[[ 33  17   6 -49 -29 -92 -69 -17 -24]
 [ 37 -33 -11 -68 -31  36  35 -10   6]
 [ 26 -18 -41 -11  27   4 -33 -63  -1]
 [-20 -48   8  40  -5 -22  -6  44 -43]
 [-27 -78 -29  35 -18 -28   0  71 -64]
 [ 64  45  52 -67  -3 -51 -50 -73   6]]
=>
[[ 33  37  26 -20 -27  64]
 [ 17 -33 -18 -48 -78  45]
 [  6 -11 -41   8 -29  52]
 [-49 -68 -11  40  35 -67]
 [-29 -31  27  -5 -18  -3]
 [-92  36   4 -22 -28 -51]
 [-69  35 -33  -6   0 -50]
 [-17 -10 -63  44  71 -73]
 [-24   6  -1 -43 -64   6]]

[[  91   76 -107]
 [ -65   44  -27]
 [ -17  -65   61]]
=>
[[  91  -65  -17]
 [  76   44  -65]
 [-107  -27   61]]

[[-49  44 -20  66 -34  17  -3 -13]
 [ -7 -20 -22  27  88   9   0  35]
 [-58 -61  17  22  22 -39 -14  27]
 [ 36   5 -78 -22  20 -28 -25  33]
 [-17  11  68   2  39 -59 -11 -25]]
=>
[[-49  -7 -58  36 -17]
 [ 44 -20 -61   5  11]
 [-20 -22  17 -78  68]
 [ 66  27  22 -22   2]
 [-34  88  22  20  39]
 [ 17   9 -39 -28 -59]
 [ -3   0 -14 -25 -11]
 [-13  35  27  33 -25]]

[[ 82 -52  -9   0   5 -36 -33 -48  -9  22]
 [-57 -56   1   8 -15   4   1  30  -8 -12]]
=>
[[ 82 -57]
 [-52 -56]
 [ -9   1]
 [  0   8]
 [  5 -15]
 [-36   4]
 [-33   1]
 [-48  30]
 [ -9  -8]
 [ 22 -12]]

[[-37 101  -1 -93]
 [-30  69  26  34]
 [ 12   5 -11 -11]
 [ 10 -44 -15  36]
 [ -8 -27  37 -55]
 [ 29 -78 -14 -25]
 [  2  16   0  44]
 [-24  42  -1 -35]
 [  0 -42   0  14]
 [-23 -10  19 -40]]
=>
[[-37 -30  12  10  -8  29   2 -24   0 -23]
 [101  69   5 -44 -27 -78  16  42 -42 -10]
 [ -1  26 -11 -15  37 -14   0  -1   0  19]
 [-93  34 -11  36 -55 -25  44 -35  14 -40]]

[[ 49  27  25 109   5]
 [-15  85 -64  45  19]
 [  7  10  84 -52  -9]
 [ 54   6  14 -57 -27]
 [ -3  83  -6  49  -7]]
=>
[[ 49 -15   7  54  -3]
 [ 27  85  10   6  83]
 [ 25 -64  84  14  -6]
 [109  45 -52 -57  49]
 [  5  19  -9 -27  -7]]

[[ 17  24  -7   7 -32 -48  11  39 -22  39  26   0 -65 -29]
 [-32  16 -31 -30  -6 -12 -46 -55 -32  64  60  -8  54  26]
 [ 41  24  -9 -24  44   6 -10  12  55 -24  24  -1 -18   8]
 [-41  28 -52 -43 -24 -48 -49 -33 -78  95  84  -8  16  -8]
 [ 13 -39  58  43   9  64  64  28  -7 -38 -54  44  36   8]]
=>
[[ 17 -32  41 -41  13]
 [ 24  16  24  28 -39]
 [ -7 -31  -9 -52  58]
 [  7 -30 -24 -43  43]
 [-32  -6  44 -24   9]
 [-48 -12   6 -48  64]
 [ 11 -46 -10 -49  64]
 [ 39 -55  12 -33  28]
 [-22 -32  55 -78  -7]
 [ 39  64 -24  95 -38]
 [ 26  60  24  84 -54]
 [  0  -8  -1  -8  44]
 [-65  54 -18  16  36]
 [-29  26   8  -8   8]]

[[  52 -103  -49]
 [   0  -26    9]]
=>
[[  52    0]
 [-103  -26]
 [ -49    9]]
---
[[ 50 -39 -44  24  -1  -9  17 -19 -50  -9 -56  -1  15 -17 -24  -7]
 [ -2  44  26  31  25  30  14 -29 -91  15  44 -11  -5 -54   5  19]
 [-30  42  19   9   9  13  -6 -18 -65   2  37 -19 -19 -41  -3  -2]
 [-22  29  12 -21  -4  -3 -25  -5 -42 -30  25  38 -37 -18  39  20]]
=>
[[ -2  44  26  31  25  30  14 -29 -91  15  44 -11  -5 -54   5  19]
 [-30  42  19   9   9  13  -6 -18 -65   2  37 -19 -19 -41  -3  -2]
 [-22  29  12 -21  -4  -3 -25  -5 -42 -30  25  38 -37 -18  39  20]
 [ 50 -39 -44  24  -1  -9  17 -19 -50  -9 -56  -1  15 -17 -24  -7]]

[[ 19  24 -31]
 [-27 -96  14]
 [-16  28 -19]
 [-18 -27   1]
 [  1  72 -45]
 [ 27 -32  14]
 [-11  25  12]
 [ 17  47 -30]
 [-19  38  11]]
=>
[[  1  72 -45]
 [ 17  47 -30]
 [-19  38  11]
 [-16  28 -19]
 [-11  25  12]
 [ 19  24 -31]
 [-18 -27   1]
 [ 27 -32  14]
 [-27 -96  14]]

[[  4  52  -1   1   0 -15]
 [  5 -10   6  -3 -16 -28]
 [-38   6 -13  -9  11  48]
 [-17 -32  13  15   1 -51]
 [ 29  -5 -13 -14  37  -5]
 [  2 -17   6  -6  -5 -42]
 [-46 -23  63  -2   0 -80]
 [ 18  33  26  -2  12 -22]]
=>
[[  4  52  -1   1   0 -15]
 [ 18  33  26  -2  12 -22]
 [-38   6 -13  -9  11  48]
 [ 29  -5 -13 -14  37  -5]
 [  5 -10   6  -3 -16 -28]
 [  2 -17   6  -6  -5 -42]
 [-46 -23  63  -2   0 -80]
 [-17 -32  13  15   1 -51]]

[[ -8  43  19  20  20]
 [-31  62  91 -19  50]
 [ 54  16   6  71  32]
 [-43  13 -46 -15 -72]
 [ 53   8  17 -21  27]
 [ 38  38 -63  53  -6]
 [-30 -50  13 -14  -6]]
=>
[[-31  62  91 -19  50]
 [ -8  43  19  20  20]
 [ 38  38 -63  53  -6]
 [ 54  16   6  71  32]
 [-43  13 -46 -15 -72]
 [ 53   8  17 -21  27]
 [-30 -50  13 -14  -6]]

[[ 11 -34 -28 -44   9 -36  90  19  10  64   6 -29 -45]
 [ -9  66 -41 -65 -40  75 -26  70  22 -19 -11 -44 -83]
 [-42  44  13 -12 -79  47 -20  33   2 -14 -44  14 -21]]
=>
[[ -9  66 -41 -65 -40  75 -26  70  22 -19 -11 -44 -83]
 [-42  44  13 -12 -79  47 -20  33   2 -14 -44  14 -21]
 [ 11 -34 -28 -44   9 -36  90  19  10  64   6 -29 -45]]

[[-21  13 -54 -30]
 [ 72  68  14 -67]
 [ 56  46   2 -77]
 [-38  10 -74 -37]
 [-23  88  79  35]
 [ 59  49   2 -89]
 [ 69  84 -69 -14]]
=>
[[-23  88  79  35]
 [ 69  84 -69 -14]
 [ 72  68  14 -67]
 [ 59  49   2 -89]
 [ 56  46   2 -77]
 [-21  13 -54 -30]
 [-38  10 -74 -37]]

[[-45  26  51  12   9  10   9  24 -30  21  14  14]
 [-65  34  67  13  23  11  11  32 -43  27  15  19]
 [ 34  -1 -47  -1  79  -1 -92 -28  -5 -42 -61 -32]
 [ 37   2   6 -23 -76 -32  45  32  34  46  53  21]]
=>
[[-65  34  67  13  23  11  11  32 -43  27  15  19]
 [-45  26  51  12   9  10   9  24 -30  21  14  14]
 [ 37   2   6 -23 -76 -32  45  32  34  46  53  21]
 [ 34  -1 -47  -1  79  -1 -92 -28  -5 -42 -61 -32]]

[[ 64   1 -45 -31 -49 -54]
 [-39  52  50 -16   8 -43]
 [ 64 -22 -32   1 -60 -69]
 [-79 -87 -41  31 -30  55]
 [-77  28  18  44  56  38]
 [ -8 -30  -9  53 -49 -21]
 [-20 -43  -8  76 -69 -23]
 [ 46  43 -23 -77  -3 -28]
 [-77  20  12  40  58  45]
 [-54  64  66 -17  12 -56]
 [-14 -51 -57 -90  22  52]]
=>
[[-54  64  66 -17  12 -56]
 [-39  52  50 -16   8 -43]
 [ 46  43 -23 -77  -3 -28]
 [-77  28  18  44  56  38]
 [-77  20  12  40  58  45]
 [ 64   1 -45 -31 -49 -54]
 [ 64 -22 -32   1 -60 -69]
 [ -8 -30  -9  53 -49 -21]
 [-20 -43  -8  76 -69 -23]
 [-14 -51 -57 -90  22  52]
 [-79 -87 -41  31 -30  55]]

[[ -9   6  -1]
 [ 18 -86 -40]
 [ -1  -5   3]
 [ -9 -10  -1]
 [ 12  20  -8]
 [ 11 -14  13]
 [  2  10   3]
 [  5  -4  -4]
 [ -7   9  -2]
 [-13  -6  -1]
 [-22 -32  -7]]
=>
[[ 12  20  -8]
 [  2  10   3]
 [ -7   9  -2]
 [ -9   6  -1]
 [  5  -4  -4]
 [ -1  -5   3]
 [-13  -6  -1]
 [ -9 -10  -1]
 [ 11 -14  13]
 [-22 -32  -7]
 [ 18 -86 -40]]
